Below is a small trained network, with its code and all its weights. Each question gives an input and a target symbol and asks what happens when units are switched off, that is, made to give their printed mean instead of their output.

import numpy as np


def w(rows, s, z=0):
    codes = np.array(rows[::2]) - 128.0
    scale = np.full(codes.shape[1], s)
    scale[-1] = z or s
    return codes * scale


def norm(h):
    return h / np.sqrt((h * h).mean(-1, keepdims=True) + 1e-5)


def f(y):
    return y / 2 * (1 + np.tanh(0.7978845608 * (y + 0.044715 * y**3)))


def softmax(a):
    e = np.exp(a - a.max(-1, keepdims=True))
    return e / e.sum(-1, keepdims=True)


def log_softmax(a):
    a = a - a.max(-1, keepdims=True)
    return a - np.log(np.exp(a).sum(-1, keepdims=True))


def net(x, mask):
    ids = ['αδστψω'.index(c) for c in x.split()]
    T = len(ids)
    res = E[ids] + P[:T]
    r = norm(res)
    for j in range(2):
        rows = slice(4 * j, 4 * j + 4)
        q, k, v = (r @ M[0][rows].T for M in (Q, K, V))
        z = softmax(np.where(np.tri(T) > 0, q @ k.T / 4**0.5, -1e9)) @ v
        o = O[0][rows]
        res = res + np.where(mask[j], z, o[:, -1]) @ o[:, :-1]
    y = f(norm(res) @ A[0][:, :-1].T + A[0][:, -1])
    res = res + np.where(mask[2:18], y, B[0][:, -1]) @ B[0][:, :-1]
    return log_softmax(norm(res)[-1] @ U[:, :-1].T + U[:, -1])


Q, K, V, O, A, B = {}, {}, {}, {}, {}, {}
E = w([
[254,142,113,169],'α',
[129,156,106,122],'δ',
[110,163,75,100],'σ',
[156,116,234,174],'τ',
[108,84,142,63],'ψ',
[28,74,121,196],'ω',
],0.02)
P = w([
[2,46,85,168],'0',
[48,174,234,232],'1',
[53,183,245,174],'2',
[134,185,211,138],'3',
[130,207,162,82],'4',
[193,195,220,117],'5',
[155,202,157,64],'6',
],0.0085)
Q[0] = w([
[107,245,159,89],'head 0',
[97,136,145,170],'head 0',
[137,139,109,214],'head 0',
[119,50,124,195],'head 0',
[76,162,109,142],'head 1',
[187,132,36,155],'head 1',
[77,132,108,100],'head 1',
[70,185,103,129],'head 1',
],0.012)
K[0] = w([
[156,107,213,99],'head 0',
[9,92,116,142],'head 0',
[117,105,189,136],'head 0',
[93,56,113,254],'head 0',
[166,170,90,109],'head 1',
[135,153,161,108],'head 1',
[149,101,210,149],'head 1',
[90,98,86,139],'head 1',
],0.0092)
V[0] = w([
[138,51,165,191],'head 0',
[133,149,94,247],'head 0',
[82,190,179,100],'head 0',
[113,57,168,92],'head 0',
[132,78,16,151],'head 1',
[58,110,146,187],'head 1',
[110,59,203,188],'head 1',
[144,162,187,65],'head 1',
],0.012)
O[0] = w([
[52,115,166,93,10],'head 0',
[92,20,66,156,178],'head 0',
[186,124,153,145,253],'head 0',
[114,180,231,80,26],'head 0',
[172,146,67,49,146],'head 1',
[255,142,125,179,224],'head 1',
[248,87,161,86,71],'head 1',
[63,119,163,166,74],'head 1',
],0.0088,0.0046)
A[0] = w([
[123,163,171,195,86],'neuron 0',
[95,197,55,83,93],'neuron 1',
[101,174,69,200,37],'neuron 2',
[90,40,73,108,203],'neuron 3',
[71,134,111,144,89],'neuron 4',
[165,227,154,182,156],'neuron 5',
[131,128,101,152,2],'neuron 6',
[70,152,72,126,98],'neuron 7',
[28,91,152,168,84],'neuron 8',
[118,190,76,163,120],'neuron 9',
[174,147,202,81,183],'neuron 10',
[46,107,171,175,80],'neuron 11',
[252,173,152,43,171],'neuron 12',
[71,183,120,43,94],'neuron 13',
[102,101,114,65,248],'neuron 14',
[126,100,183,168,31],'neuron 15',
],0.013,0.0047)
B[0] = w([
[135,39,139,173,158],'neuron 0',
[102,116,197,186,192],'neuron 1',
[124,117,77,204,199],'neuron 2',
[163,136,186,2,169],'neuron 3',
[221,153,104,171,125],'neuron 4',
[19,102,190,126,255],'neuron 5',
[105,176,119,184,125],'neuron 6',
[154,100,135,215,157],'neuron 7',
[208,182,162,57,138],'neuron 8',
[129,81,160,199,219],'neuron 9',
[83,196,143,94,177],'neuron 10',
[248,175,155,118,138],'neuron 11',
[125,234,181,102,230],'neuron 12',
[24,121,138,170,134],'neuron 13',
[23,196,196,115,141],'neuron 14',
[168,75,114,188,138],'neuron 15',
],0.0083,0.0088)
U = w([
[65,184,189,113,142],'α',
[104,71,209,199,22],'δ',
[191,127,102,143,90],'σ',
[101,121,63,249,213],'τ',
[175,232,128,179,2],'ψ',
[112,45,110,109,188],'ω',
],0.011,0.0032)

Each question gives the input, a string of symbols that net reads in full, and the target symbol t.
The units are the heads (4 rows each of Q, K, V and O) and the neurons (one row each of A and B). Each row of codes is followed by its name. A weight is (code - 128) times the scale printed after its matrix; where a second scale follows, it is the last column's (O, A, B and U).
mask holds one flag per unit, heads first, then neurons. A switched-off unit (its flag False) gives its mean, the last column of its rows in O or B, instead of its output. The means were averaged over made-up inputs and are rounded, as every weight is.
A unit's drop is (log p(t) with every unit on - log p(t) with that unit switched off) / (log p(t) with every unit on - log p(t) with every unit switched off).
The circuit of an input: a set's keep is (log p(t) with only the set's units on - log p(t) with every unit switched off) / (log p(t) with every unit on - log p(t) with every unit switched off). Starting from the 12 units with the biggest drops (on a tie, the unit counted first), units are removed one at a time, each time the one whose removal leaves the highest keep (on an exact tie, the one counted first), for as long as the keep stays at least 0.8.
circuit, biggest first: the units of the circuit, biggest drop first
unit that matters most: the unit with the biggest drop
top k neurons: the k neurons with the biggest drops, biggest first
heads that matter: for each layer, one digit per head in row order, 1 if its drop is at least 0.15 and else 0, layers parted by /
drop when u is switched off: that unit's drop, to one decimal
input τ σ σ, target δ: circuit, biggest first => (head 1; neuron 0)
input α α σ α σ α ω, target α: circuit, biggest first => (head 0; neuron 3)
input τ σ α, target δ: unit that matters most => head 0
input σ α σ α δ σ α, target τ: circuit, biggest first => (head 1; head 0)
input α α δ, target σ: heads that matter => 11
input α ω σ α α, target τ: heads that matter => 11
input σ α ψ α τ, target α: heads that matter => 10
input ψ σ σ τ ψ σ, target α: circuit, biggest first => (head 0; neuron 5; head 1)
input ψ ψ ψ τ α, target α: circuit, biggest first => (head 0; neuron 5)
input α ψ σ α τ σ, target δ: circuit, biggest first => (head 1; neuron 9)
input σ τ τ σ α, target δ: circuit, biggest first => (head 1; neuron 5)
input α α α, target ω: top 2 neurons => (neuron 3; neuron 12)
input σ τ ω σ ψ, target ψ: drop when head 1 is switched off => 0.1
input δ α ω ω, target ω: drop when neuron 12 is switched off => 0.2
input δ ψ σ σ ψ σ ω, target σ: drop when head 1 is switched off => 0.0
input α ω α ψ δ δ, target α: drop when neuron 5 is switched off => 0.1
input ω α σ, target ψ: top neuron => (neuron 12)
